Where the symbols take the items:
QT f QH
QT w GT
QT b DL
QT q ZZ
QT t BD
QT y ZL
HH f HL
HH w BR
HH b FQ
HH q ML
HH t MB
HH y SQ
JQ f JT
JQ w CZ
JQ b DZ
JQ q HR
JQ t RQ
JQ y ZH
CT f DL
CT w PB
CT b HQ
CT q BT
CT t ZZ
CT y MZ
QZ f MG
QZ w CL
QZ b DC
QZ q MN
QZ t PP
QZ y MJ
QQ f HN
QQ w LT
QQ b DG
QQ q TT
QQ t ZR
QQ y BS
PC f RT
PC w GN
PC b HL
PC q MB
PC t FL
PC y MP
ZZ f CT
ZZ w MZ
ZZ b BN
ZZ q MT
ZZ t PB
ZZ y LG
PN f GZ
PN w JT
PN b ZH
PN q GR
PN t SF
PN y JQ
MN f ZB
MN w RN
MN b BD
MN q ZL
MN t NM
MN y ZD
BH f MJ
BH w DC
BH b RN
BH q QH
BH t FC
BH y ZB
GD f ML
GD w LF
GD b LT
GD q LL
GD t QP
GD y HN
TR f SQ
TR w FQ
TR b QP
TR q HN
TR t MR
TR y HM
QF f RZ
QF w RT
QF b MP
QF q DM
QF t FP
QF y PC
GT f BD
GT w MH
GT b ZZ
GT q MZ
GT t ZL
GT y TQ
PP f QZ
PP w MJ
PP b ZB
PP q NM
PP t CL
PP y BH
LF f QP
LF w QQ
LF b LL
LF q DG
LF t HN
LF y ZR
RG f GS
RG w MM
RG b CL
RG q BH
RG t RD
RG y MG
FT f DZ
FT w RZ
FT b PC
FT q GN
FT t HR
FT y QF
BZ f NT
BZ w GS
BZ b MG
BZ q PP
BZ t HC
BZ y RG
ZP f PH
ZP w PN
ZP b RQ
ZP q ZH
ZP t GZ
ZP y SF
BR f MB
BR w TR
BR b ML
BR q QP
BR t SQ
BR y MR
GZ f ZP
GZ w SF
GZ b CZ
GZ q NR
GZ t PN
GZ y JT
FQ f MR
FQ w ML
FQ b HN
FQ q ZR
FQ t HM
FQ y GD
FL f PC
FL w MP
FL b HH
FL q BR
FL t GN
FL y RH
ML f HM
ML w QP
ML b ZR
ML q BS
ML t GD
ML y LF
LL f BS
LL w DG
LL b GB
LL q BZ
LL t QL
LL y HG
BN f HQ
BN w MT
BN b PN
BN q JT
BN t BT
BN y PH
RN f NM
RN w QH
RN b ZL
RN q TQ
RN t ZD
RN y QT
HQ f HF
HQ w BT
HQ b GZ
HQ q SF
HQ t BN
HQ y MT
RQ f JQ
RQ w ZH
RQ b FT
RQ q RZ
RQ t CZ
RQ y NR
QH f ZD
QH w BD
QH b TQ
QH q CT
QH t QT
QH y GT
DG f QL
DG w TT
DG b BZ
DG q GS
DG t HG
DG y PF
DC f FC
DC w MN
DC b QH
DC q BD
DC t ZB
DC y NM
ZB f DC
ZB w NM
ZB b QT
ZB q GT
ZB t MN
ZB y RN
GR f NR
GR w FT
GR b FP
GR q PC
GR t DZ
GR y HR
SF f PN
SF w JQ
SF b NR
SF q DZ
SF t JT
SF y RQ
BD f QT
BD w ZL
BD b CT
BD q PB
BD t GT
BD y MH
TT f HG
TT w GB
TT b GS
TT q RD
TT t PF
TT y NT
MZ f PB
MZ w HF
MZ b MT
MZ q ZP
MZ t LG
MZ y HQ
RT f FP
RT w FL
RT b DM
RT q HH
RT t PC
RT y GN
PF f TT
PF w NT
PF b RG
PF q MM
PF t GB
PF y BZ
MP f GN
MP w DM
MP b BR
MP q TR
MP t RH
MP y HL
LG f MZ
LG w HQ
LG b PH
LG q GZ
LG t HF
LG y BN
BT f BN
BT w PH
BT b SF
BT q JQ
BT t MT
BT y ZP
QP f GD
QP w HN
QP b BS
QP q QL
QP t LF
QP y QQ
DM f RH
DM w HH
DM b TR
DM q FQ
DM t HL
DM y MB
CL f PP
CL w BH
CL b MN
CL q RN
CL t MJ
CL y FC
MJ f CL
MJ w FC
MJ b NM
MJ q ZD
MJ t BH
MJ y DC
MR f TR
MR w HM
MR b LF
MR q QQ
MR t FQ
MR y ML
PH f MT
PH w GZ
PH b JQ
PH q CZ
PH t ZP
PH y PN
JT f SF
JT w RQ
JT b GR
JT q FT
JT t JQ
JT y CZ
PB f ZZ
PB w LG
PB b BT
PB q PH
PB t MZ
PB y HF
HL f DM
HL w MB
HL b MR
HL q HM
HL t HH
HL y BR
RH f MP
RH w HL
RH b SQ
RH q MR
RH t DM
RH y HH
HG f DG
HG w PF
HG b HC
HG q RG
HG t TT
HG y GB
ZL f GT
ZL w TQ
ZL b PB
ZL q LG
ZL t MH
ZL y DL
CZ f RQ
CZ w NR
CZ b HR
CZ q QF
CZ t ZH
CZ y GR
LT f ZR
LT w LL
LT b TT
LT q GB
LT t BS
LT y QL
DL f TQ
DL w ZZ
DL b HF
DL q BN
DL t CT
DL y PB
HR f FT
HR w QF
HR b FL
HR q MP
HR t RZ
HR y FP
MT f BT
MT w ZP
MT b JT
MT q RQ
MT t PH
MT y GZ
NR f ZH
NR w DZ
NR b QF
NR q RT
NR t GR
NR y FT
ZR f QQ
ZR w BS
ZR b HG
ZR q PF
ZR t LT
ZR y LL
MM f RD
MM w QZ
MM b BH
MM q DC
MM t MG
MM y PP
FP f QF
FP w PC
FP b RH
FP q HL
FP t RT
FP y FL
GS f HC
GS w RD
GS b PP
GS q MJ
GS t RG
GS y MM
ZH f CZ
ZH w GR
ZH b RZ
ZH q FP
ZH t NR
ZH y DZ
HM f FQ
HM w GD
HM b QQ
HM q LT
HM t ML
HM y QP
DZ f GR
DZ w HR
DZ b RT
DZ q FL
DZ t FT
DZ y RZ
NM f MN
NM w ZD
NM b GT
NM q MH
NM t RN
NM y QH
FC f BH
FC w ZB
FC b ZD
FC q QT
FC t DC
FC y MN
GB f PF
GB w BZ
GB b RD
GB q MG
GB t NT
GB y HC
TQ f MH
TQ w CT
TQ b LG
TQ q HQ
TQ t DL
TQ y ZZ
BS f LT
BS w QL
BS b PF
BS q NT
BS t LL
BS y DG
HN f LF
HN w ZR
HN b QL
HN q HG
HN t QQ
HN y LT
SQ f BR
SQ w MR
SQ b GD
SQ q LF
SQ t TR
SQ y FQ
QL f LL
QL w HG
QL b NT
QL q HC
QL t DG
QL y TT
RD f RG
RD w MG
RD b MJ
RD q FC
RD t MM
RD y QZ
RZ f HR
RZ w FP
RZ b GN
RZ q RH
RZ t QF
RZ y RT
MG f MM
MG w PP
MG b FC
MG q ZB
MG t QZ
MG y CL
MB f HH
MB w SQ
MB b HM
MB q GD
MB t BR
MB y TR
HC f BZ
HC w RG
HC b QZ
HC q CL
HC t GS
HC y RD
NT f GB
NT w HC
NT b MM
NT q QZ
NT t BZ
NT y GS
HF f LG
HF w BN
HF b ZP
HF q PN
HF t HQ
HF y BT
GN f FL
GN w RH
GN b MB
GN q SQ
GN t MP
GN y DM
MH f ZL
MH w DL
MH b MZ
MH q HF
MH t TQ
MH y CT
ZD f RN
ZD w QT
ZD b MH
ZD q DL
ZD t QH
ZD y BD

The rows follow the links: the fewer symbols apart two items are, the more alike their rows tend to be.

Each row is also shifted at random along 5 hidden directions that mean nothing.

Name the item of each row.
3,12,17,-9,-15,-29,-18,34,-1,-28,44,-6,-14,20,-21,21,14,-54,-5,19,-2,19,-35,18,-2,-2,-36,-9,-29,-15,-15,14,-6,45,2,-34,5,25,-32,13,5,11,15,38,-30,-55,16,-16,-11,14,-5,12,8,-6,10 | TR
16,-11,-3,19,21,5,-12,-18,-8,6,-36,-17,31,-29,-10,-23,34,9,23,2,-32,-53,1,-28,-32,20,19,-24,12,11,22,9,-22,-16,47,54,-9,4,50,-13,-2,32,-66,-10,28,45,-21,32,22,-26,5,-12,-17,-43,-11 | BD
16,29,-7,-22,-23,11,-41,-24,-29,-21,-11,25,3,-38,7,-30,44,-15,32,6,-26,11,17,-37,3,-46,-11,-27,5,6,12,33,-13,-19,0,-2,-29,-2,6,-24,-8,15,-2,-15,27,-16,20,15,-15,-19,-3,24,-16,-16,-16 | PP
-53,29,-24,19,11,-22,52,-15,22,-1,31,23,19,31,-38,-2,-32,-9,8,-16,-34,-23,-33,33,-22,18,-5,43,-40,-9,0,3,25,49,38,6,34,26,0,38,-24,-2,-47,52,-56,4,-6,17,5,38,-2,-48,6,48,-40 | GR
-32,-9,-1,-20,-56,37,-5,27,26,-6,-1,30,-17,19,-12,35,3,7,-48,-7,15,44,53,15,83,0,-20,2,13,16,2,-17,12,-23,-81,-44,26,-72,-52,41,-8,-18,117,-20,-29,7,32,-5,-5,0,-24,19,34,29,16 | FP
54,65,-19,-36,-44,17,-7,-69,-17,14,4,53,2,-17,23,-52,-3,16,36,-7,-18,34,28,-25,14,-60,-13,38,4,6,23,28,15,-16,-10,-13,-36,-13,-6,-18,-28,-12,12,-13,-6,-45,21,11,-28,13,3,17,-5,58,-32 | RG
1,-13,9,-2,-26,15,-44,-37,-27,28,-19,-18,-17,4,23,-18,34,57,-25,32,35,39,81,-47,50,-17,-19,-4,31,38,32,-28,17,-43,-20,10,-20,-76,-10,-26,5,8,61,-31,11,-26,-27,-3,11,-7,-4,16,-30,-12,43 | ZR
26,4,25,-2,2,-17,-37,-26,-24,12,-23,-34,-6,-16,37,-18,30,-9,17,8,-4,0,-12,-28,-26,-2,-3,-16,17,0,-1,14,-29,-10,24,9,-38,33,18,-28,34,31,-25,-19,30,-28,-11,-4,-12,-10,13,44,-14,-33,17 | NT
-181,41,-41,-12,7,6,15,-7,26,-9,-21,85,1,-2,6,-32,-6,14,38,-52,-27,-18,-12,11,-10,-34,32,12,-23,-31,14,18,10,-6,9,24,2,22,-7,14,-23,-15,-24,-6,-27,23,26,37,0,4,-13,-34,29,16,-57 | LG
-33,26,-6,-1,-15,16,32,-105,-25,51,2,-7,32,-26,36,-61,-22,64,48,7,-3,8,50,-40,-12,-30,14,65,18,29,25,-2,13,-37,32,3,-36,-18,55,-43,-16,-7,-40,-21,25,-25,-31,-2,-19,16,19,-4,-37,75,-5 | BZ
-36,15,6,-10,-6,-5,-15,-44,-23,22,-13,1,-3,-18,41,-41,9,28,29,0,8,10,18,-32,-10,-26,10,9,15,2,17,6,-3,-25,15,17,-41,2,15,-35,2,8,-13,-26,21,-30,-10,-2,-7,-5,11,14,-9,1,5 | HC
24,22,-6,1,-7,17,-25,-13,1,-15,-39,11,21,-30,-9,-10,44,-24,21,-15,-50,-36,-7,-20,-11,2,6,-33,14,2,9,30,-27,-11,10,25,-4,6,21,7,-2,30,-29,-18,20,37,15,34,4,-20,-7,18,-1,-24,-31 | ZL
-16,-23,-4,-10,6,20,-34,64,6,-22,-42,7,-10,-25,3,30,7,-23,-18,-9,7,-19,-14,7,6,15,10,-52,30,-12,-5,6,-28,-15,-43,17,-4,-8,-15,11,-1,-10,27,-30,29,52,33,6,20,-46,0,13,27,-58,-4 | MH
77,-18,6,-17,17,15,-42,61,-17,-21,-20,-11,-30,-29,15,36,-2,-26,-24,9,32,14,-16,-10,13,-12,-7,-55,28,-3,-20,5,-21,-10,-57,-10,-23,2,-21,-23,11,-20,34,-29,53,14,21,-23,-1,-41,10,44,-3,-61,13 | BH
-24,-7,-3,-9,-6,11,-40,66,26,-53,-33,43,-24,0,-28,28,64,-38,-15,-27,-15,-5,-1,9,35,-7,2,-76,-16,-22,-8,7,-22,-10,-29,-5,23,0,-35,28,22,24,45,-13,-11,33,40,23,6,-27,-42,11,36,-62,-5 | ZP
14,45,9,-5,-34,-28,-14,-36,22,-4,0,30,-15,32,-5,-17,51,-25,12,-22,-40,14,-10,6,13,-11,-20,14,-37,-15,-3,16,-12,15,26,-19,9,28,-30,28,31,45,8,12,-59,-57,11,22,-29,36,-21,26,20,24,-10 | RH
-31,34,16,3,4,-49,-64,-17,-18,-16,-16,-10,-35,23,1,-6,65,-45,2,8,-23,6,-42,-20,-17,-15,-36,-41,-25,-14,-5,26,-18,32,43,15,-18,54,-30,-8,46,58,-22,15,-20,-60,-12,13,-9,9,-9,52,-16,-62,-1 | HN
-75,-44,15,1,-9,13,24,13,-11,14,44,-28,4,4,3,10,-26,41,-24,36,55,36,59,-2,31,1,-2,23,11,24,5,-39,28,-23,-21,-32,7,-55,7,-15,-14,-32,44,3,11,-13,-19,-36,6,-2,-1,-26,-14,31,53 | MR
17,-52,42,5,0,-40,-56,75,-3,-17,0,-39,-36,28,8,26,53,-25,-36,25,37,11,-14,10,0,26,-17,-50,-9,-19,-8,-16,-21,7,9,5,0,4,-34,6,40,34,38,12,-16,-33,-6,-15,19,-22,-12,7,23,-83,62 | MB
37,-13,37,9,14,-43,-25,39,-11,-23,28,-47,-20,15,-14,27,25,-59,-16,24,-1,9,-48,12,-21,20,-30,-31,-22,-12,-29,15,-22,43,21,-26,6,49,-12,0,35,34,-12,35,-7,-44,-7,-22,-11,9,-1,30,-4,-36,30 | FQ
-57,11,-20,12,-13,46,37,-74,4,27,-25,12,53,-41,-7,-41,4,52,44,-16,-36,-37,56,-38,5,-6,36,25,21,29,27,-2,4,-53,17,18,3,-35,68,-10,-16,6,-37,-36,32,53,-12,24,-4,-3,-6,-20,-20,50,-24 | TQ
4,-48,19,-7,21,-33,-25,74,-26,0,33,-60,-24,15,18,34,-41,-24,-43,49,60,14,-47,26,-32,35,-31,-5,19,-4,-13,-12,-1,42,-17,6,-16,6,-32,-8,-10,-26,18,28,5,-26,-7,-43,31,-20,34,-3,2,-53,36 | BS
-19,45,-12,-12,-25,0,0,-49,-11,6,21,24,-21,22,0,-8,-21,7,-5,7,0,48,9,-8,27,-35,-36,31,-14,8,2,6,29,17,-18,-32,-9,-8,-33,-7,-9,-11,30,10,-23,-53,-1,-8,-24,34,0,22,-16,49,-12 | LF
-94,18,-17,-7,32,1,-32,6,-13,-20,-27,23,-16,-26,10,1,9,-19,14,-15,-5,-4,-26,-14,-13,-32,11,-45,3,-17,-5,24,-8,-2,-9,18,-20,31,-7,-27,5,-4,-24,-23,34,17,14,7,-2,-23,0,15,-11,-51,-26 | DC
-13,47,-8,2,-34,-12,-20,-12,24,-24,-5,38,-1,28,-42,-3,54,-42,0,-17,-63,-7,-18,7,13,2,-27,-14,-34,-7,5,25,-7,30,23,3,29,11,-28,49,8,47,1,26,-62,-15,14,43,-7,23,-29,9,19,5,-32 | FT
-106,61,-48,-11,-22,17,47,-38,27,-18,24,91,32,-5,-35,-34,-6,2,52,-34,-57,-18,5,14,1,-34,14,39,-47,-11,17,20,24,8,24,-6,25,3,11,27,-48,-10,-34,29,-44,14,24,38,-14,24,-23,-58,13,73,-66 | MT
-2,4,-20,-8,20,-5,41,81,32,-46,39,34,-6,16,-41,48,-47,-60,-12,-20,-6,-11,-68,61,-15,13,-3,-5,-32,-33,-34,16,7,55,-25,-33,38,43,-27,40,-22,-42,-5,42,-26,23,42,-9,-5,8,-1,-25,33,13,-35 | GZ
79,-7,21,-14,-4,-12,-59,-1,-19,6,-37,-14,-31,-13,48,-18,39,4,0,7,20,14,12,-26,3,-17,-1,-34,30,-3,7,6,-25,-26,-6,16,-40,0,-13,-29,29,19,20,-37,27,-22,3,-1,1,-28,8,46,2,-55,24 | GS

From each start, follow one symbol. Which item do you reach?
Answers are names.
-33,13,4,10,-10,9,54,-62,-13,21,55,-18,26,5,-11,-19,-37,26,12,23,-1,25,33,-13,5,-15,-10,61,-13,30,-2,-11,32,5,20,-39,5,-17,31,-17,-20,-15,-15,23,-3,-36,-30,-23,-26,40,6,-15,-41,92,6
q
LT
-167,-17,-18,5,4,-3,44,36,19,0,39,11,11,23,-25,17,-41,9,-19,3,13,-9,-1,40,-4,21,-2,32,-16,-2,3,-19,27,23,-6,-2,32,-23,-9,31,-37,-32,10,35,-39,13,0,-2,22,9,1,-59,18,27,-3
y
FP
-18,55,-41,-36,11,4,-26,34,2,-33,-15,74,-41,-4,5,19,-32,-43,-4,-29,-5,20,-58,22,5,-45,-15,-22,-5,-34,-15,37,6,33,-55,-4,-13,39,-60,5,-22,-42,23,-5,-4,7,53,3,-11,-7,4,32,22,-19,-62
w
RN
-83,-4,11,5,-13,-27,-1,4,-5,-7,36,-10,2,14,-7,-15,26,-8,10,19,-2,7,5,2,-8,-2,-11,10,-28,-1,5,-4,5,14,38,-6,6,3,-1,4,-1,19,-13,36,-32,-44,-10,-1,3,11,-6,-23,2,1,20
b
ML
-39,28,-26,-44,-7,21,-17,36,-18,-33,17,50,-19,-26,8,7,-27,-33,8,4,12,28,-19,8,6,-49,-16,-13,5,-15,-5,31,6,8,-58,-25,-23,0,-31,-14,-39,-47,34,-1,18,-14,49,-13,-11,-22,7,14,7,-3,-31
b
MN
-54,-19,25,24,-18,-3,17,-52,16,32,-14,-24,10,16,8,-23,34,43,3,-7,-7,1,52,-20,22,15,17,20,-1,17,10,-35,-3,-39,33,-3,14,-24,27,3,38,43,3,-19,-11,-7,-36,7,-6,21,-18,3,-4,27,37
y
DM
-37,-16,19,27,19,-14,44,-48,-18,23,39,-51,21,3,-4,-11,-28,24,7,27,11,6,13,-14,-16,8,-4,41,-10,24,-6,-20,21,7,40,-22,1,4,40,-30,7,3,-39,19,10,-30,-46,-28,-13,33,13,-12,-46,47,27
q
BS
29,-20,14,26,-4,-8,-15,10,14,-2,-19,-16,1,22,-24,13,42,1,-25,1,-13,-17,12,0,18,33,-2,-24,-8,9,8,-18,-6,-2,19,19,27,-16,-7,28,23,39,7,6,-28,17,-17,22,22,0,-23,-6,10,-29,18
y
RZ
-13,2,21,21,-1,3,28,-111,-32,56,3,-55,45,-31,28,-57,6,49,48,20,-17,-20,35,-49,-34,1,19,45,22,35,16,-4,-7,-35,65,12,-33,3,88,-46,8,26,-72,-16,45,-17,-49,-8,-17,16,24,3,-51,47,18
y
HC
18,-19,16,0,-5,13,14,-34,-28,40,13,-49,18,-20,29,-10,-36,32,1,28,32,13,31,-18,-6,6,1,38,39,32,3,-13,2,-23,-6,-13,-32,-26,38,-34,-7,-21,1,-16,43,-12,-21,-34,-6,-4,29,12,-25,36,31
w
NT
-79,31,-25,-26,-13,-4,15,2,-17,5,59,20,-11,17,5,-4,-73,2,-11,22,28,42,-8,24,-5,-26,-37,60,-5,5,3,7,44,43,-31,-25,-12,-16,-37,4,-60,-57,26,39,-32,-46,10,-21,0,20,27,-17,-4,53,-21
q
GB
-34,21,1,7,-7,-32,46,-35,16,19,47,6,12,34,-5,-26,-25,8,18,-5,-7,4,-17,28,-22,6,-2,66,-37,-10,0,-2,17,30,44,-15,11,27,6,16,-6,-1,-31,41,-56,-47,-16,-6,-13,45,5,-38,6,69,-4
w
HH
50,-61,49,30,6,-26,0,1,9,29,-16,-71,-7,26,14,5,30,30,-21,3,29,-5,22,-3,8,47,22,-6,8,8,-4,-43,-17,-27,30,9,11,-7,14,0,57,40,10,-11,-1,-5,-42,-15,10,2,-4,6,7,-22,72
f
GN
